Below is a small trained network, with its code and all its weights. Each question gives an input and a target symbol and asks what happens when units are switched off, that is, made to give their printed mean instead of their output.

import numpy as np


def w(rows, s, z=0):
    codes = np.array(rows[::2]) - 128.0
    scale = np.full(codes.shape[1], s)
    scale[-1] = z or s
    return codes * scale


def f(y):
    return np.maximum(y, 0)


def softmax(a):
    e = np.exp(a - a.max(-1, keepdims=True))
    return e / e.sum(-1, keepdims=True)


def log_softmax(a):
    a = a - a.max(-1, keepdims=True)
    return a - np.log(np.exp(a).sum(-1, keepdims=True))


def net(x, mask):
    ids = ['εζηλμξστψω'.index(c) for c in x.split()]
    T = len(ids)
    res = E[ids] + P[:T]
    u = 0
    for l in range(3):
        q, k, v = (res @ M[l].T for M in (Q, K, V))
        z = softmax(np.where(np.tri(T) > 0, q @ k.T / 2**0.5, -1e9)) @ v
        res = res + np.where(mask[u], z, O[l][:, -1]) @ O[l][:, :-1]
        u += 1
        y = f(res @ A[l][:, :-1].T + A[l][:, -1])
        res = res + np.where(mask[u : u + 8], y, B[l][:, -1]) @ B[l][:, :-1]
        u += 8
    return log_softmax(res[-1] @ U[:, :-1].T + U[:, -1])


Q, K, V, O, A, B = {}, {}, {}, {}, {}, {}
E = w([
[127,180,128],'ε',
[108,132,145],'ζ',
[122,169,128],'η',
[121,167,127],'λ',
[114,179,122],'μ',
[89,108,146],'ξ',
[93,149,131],'σ',
[102,128,139],'τ',
[48,170,109],'ψ',
[254,35,237],'ω',
],0.0068)
P = w([
[120,120,149],'0',
[201,174,109],'1',
[51,140,171],'2',
[204,207,118],'3',
[103,73,88],'4',
[162,133,97],'5',
[10,153,141],'6',
[191,222,224],'7',
[130,50,108],'8',
],0.012)
Q[0] = w([
[102,253,197],'0.h0',
[100,230,234],'0.h0',
],0.0046)
K[0] = w([
[194,252,137],'0.h0',
[166,253,109],'0.h0',
],0.0054)
V[0] = w([
[254,120,139],'0.h0',
[149,218,103],'0.h0',
],0.0061)
O[0] = w([
[89,254,139,252],'0.h0',
[233,213,176,197],'0.h0',
],0.0054,0.0012)
A[0] = w([
[142,45,161,167],'0.n0',
[130,134,134,54],'0.n1',
[207,144,146,249],'0.n2',
[57,112,168,148],'0.n3',
[151,156,2,207],'0.n4',
[132,127,111,97],'0.n5',
[171,137,92,5],'0.n6',
[119,198,134,221],'0.n7',
],0.0079,0.0023)
B[0] = w([
[145,1,142,183],'0.n0',
[118,125,126,128],'0.n1',
[165,197,233,252],'0.n2',
[34,101,111,189],'0.n3',
[147,33,232,182],'0.n4',
[131,134,138,128],'0.n5',
[86,89,108,133],'0.n6',
[94,166,198,236],'0.n7',
],0.0049,0.004)
Q[1] = w([
[100,185,188],'1.h0',
[124,148,254],'1.h0',
],0.0097)
K[1] = w([
[216,53,18],'1.h0',
[157,3,25],'1.h0',
],0.005)
V[1] = w([
[254,91,169],'1.h0',
[218,20,121],'1.h0',
],0.0079)
O[1] = w([
[155,87,254,250],'1.h0',
[191,52,178,121],'1.h0',
],0.0099,0.0018)
A[1] = w([
[102,62,49,219],'1.n0',
[100,56,140,205],'1.n1',
[172,147,151,219],'1.n2',
[115,77,114,183],'1.n3',
[191,146,123,117],'1.n4',
[80,143,149,252],'1.n5',
[61,178,10,145],'1.n6',
[171,136,156,35],'1.n7',
],0.012,0.0041)
B[1] = w([
[73,110,77,182],'1.n0',
[44,109,132,219],'1.n1',
[127,190,91,253],'1.n2',
[71,129,99,175],'1.n3',
[85,137,99,189],'1.n4',
[219,71,140,243],'1.n5',
[255,94,28,173],'1.n6',
[119,120,75,191],'1.n7',
],0.009,0.0067)
Q[2] = w([
[74,57,46],'2.h0',
[115,240,1],'2.h0',
],0.0061)
K[2] = w([
[201,187,155],'2.h0',
[100,160,1],'2.h0',
],0.0073)
V[2] = w([
[255,155,117],'2.h0',
[110,190,210],'2.h0',
],0.0085)
O[2] = w([
[85,229,184,219],'2.h0',
[254,118,185,253],'2.h0',
],0.0084,0.00053)
A[2] = w([
[174,128,69,248],'2.n0',
[118,100,216,130],'2.n1',
[58,62,78,58],'2.n2',
[11,157,120,77],'2.n3',
[100,107,99,200],'2.n4',
[176,150,165,2],'2.n5',
[179,157,32,84],'2.n6',
[139,68,147,74],'2.n7',
],0.011,0.0052)
B[2] = w([
[157,139,49,254],'2.n0',
[69,131,103,220],'2.n1',
[190,225,153,203],'2.n2',
[155,48,174,195],'2.n3',
[174,84,153,207],'2.n4',
[163,14,184,156],'2.n5',
[1,52,133,192],'2.n6',
[127,183,147,175],'2.n7',
],0.0098,0.0056)
U = w([
[152,175,166,58],'ε',
[147,127,101,125],'ζ',
[133,179,146,64],'η',
[138,174,145,74],'λ',
[129,202,163,81],'μ',
[82,29,20,65],'ξ',
[81,194,89,149],'σ',
[138,99,74,132],'τ',
[17,59,213,255],'ψ',
[254,43,134,61],'ω',
],0.0075,0.0035)

Each question gives the input, a string of symbols that net reads in full, and the target symbol t.
The units are the heads (2 rows each of Q, K, V and O) and the neurons (one row each of A and B). Each row of codes is followed by its name. A weight is (code - 128) times the scale printed after its matrix; where a second scale follows, it is the last column's (O, A, B and U).
mask holds one flag per unit, layer by layer, with each layer's heads first. A switched-off unit (its flag False) gives its mean, the last column of its rows in O or B, instead of its output. The means were averaged over made-up inputs and are rounded, as every weight is.
A unit's drop is (log p(t) with every unit on - log p(t) with that unit switched off) / (log p(t) with every unit on - log p(t) with every unit switched off).
The circuit of an input: a set's keep is (log p(t) with only the set's units on - log p(t) with every unit switched off) / (log p(t) with every unit on - log p(t) with every unit switched off). Starting from the 12 units with the biggest drops (on a tie, the unit counted first), units are removed one at a time, each time the one whose removal leaves the highest keep (on an exact tie, the one counted first), for as long as the keep stays at least 0.8.
circuit, biggest first: the units of the circuit, biggest drop first
most important unit: the unit with the biggest drop
k most important neurons: the k neurons with the biggest drops, biggest first
k most important neurons of layer l: the k neurons of layer l with the biggest drops, biggest first
input ξ ω ζ μ, target ξ: 2 most important neurons -> (0.n2; 2.n6)
input ω σ μ ξ ω ξ η ξ, target ω: circuit, biggest first -> (1.h0; 2.n5)
input η ξ ψ, target ξ: circuit, biggest first -> (1.n6; 0.n2; 1.h0; 2.n6)
input ψ σ σ, target ξ: 4 most important neurons -> (0.n2; 1.n6; 2.n6; 0.n0)
input σ ω τ μ ξ μ σ σ, target ξ: 2 most important neurons -> (1.n0; 1.n1)
input ψ η ξ, target ξ: most important unit -> 1.h0
input μ ω μ τ ψ ξ ψ, target ξ: 3 most important neurons -> (1.n6; 0.n2; 2.n6)
input ω ψ η ε, target ω: 4 most important neurons of layer 0 -> (0.n7; 0.n0; 0.n4; 0.n2)
input σ ψ η, target ξ: 2 most important neurons -> (0.n2; 1.n6)
input ψ ω ω σ, target ψ: 2 most important neurons of layer 0 -> (0.n2; 0.n4)
input η μ μ λ σ ψ μ, target ξ: circuit, biggest first -> (1.n6; 1.h0; 2.n6)
input ω ψ τ σ, target ω: 2 most important neurons -> (2.n5; 1.n1)
input ω ζ ε μ, target ω: 3 most important neurons -> (2.n5; 1.n1; 0.n7)
input ω τ ω ω μ η, target ω: circuit, biggest first -> (2.h0; 1.n1; 1.h0; 1.n0)
input η ω ω η ψ, target ψ: 2 most important neurons -> (0.n4; 1.n1)
input τ ε ω ζ λ, target ψ: most important neuron -> (1.n1)
input ξ ξ ξ ω ξ ω η ω, target ξ: 2 most important neurons of layer 1 -> (1.n2; 1.n1)
input σ ε ω η ω ζ μ ψ, target ω: 2 most important neurons -> (1.n1; 2.n5)
input μ ω η σ ω ζ ω ε, target ω: 2 most important neurons -> (1.n1; 2.n5)
input ω λ ε η ξ ω τ ω, target ξ: most important neuron of layer 1 -> (1.n2)
input μ η σ ω ε, target ψ: 2 most important neurons -> (0.n4; 1.n6)
input σ ξ ε ω ξ, target ψ: 2 most important neurons -> (1.n1; 2.n3)
input ψ σ ω η, target ψ: 4 most important neurons -> (1.n6; 2.n3; 0.n2; 0.n4)
input ζ ξ λ ξ ω ω ω τ σ, target ψ: 2 most important neurons of layer 1 -> (1.n1; 1.n2)
input λ ω ω ε η τ ξ ω ω, target ψ: 2 most important neurons of layer 2 -> (2.n0; 2.n1)
input ξ ξ ε ζ, target ξ: 2 most important neurons of layer 1 -> (1.n1; 1.n0)
input σ ξ ω ω η, target ψ: most important neuron of layer 1 -> (1.n1)
input ξ ε ξ σ τ λ, target ξ: 3 most important neurons of layer 0 -> (0.n0; 0.n2; 0.n3)
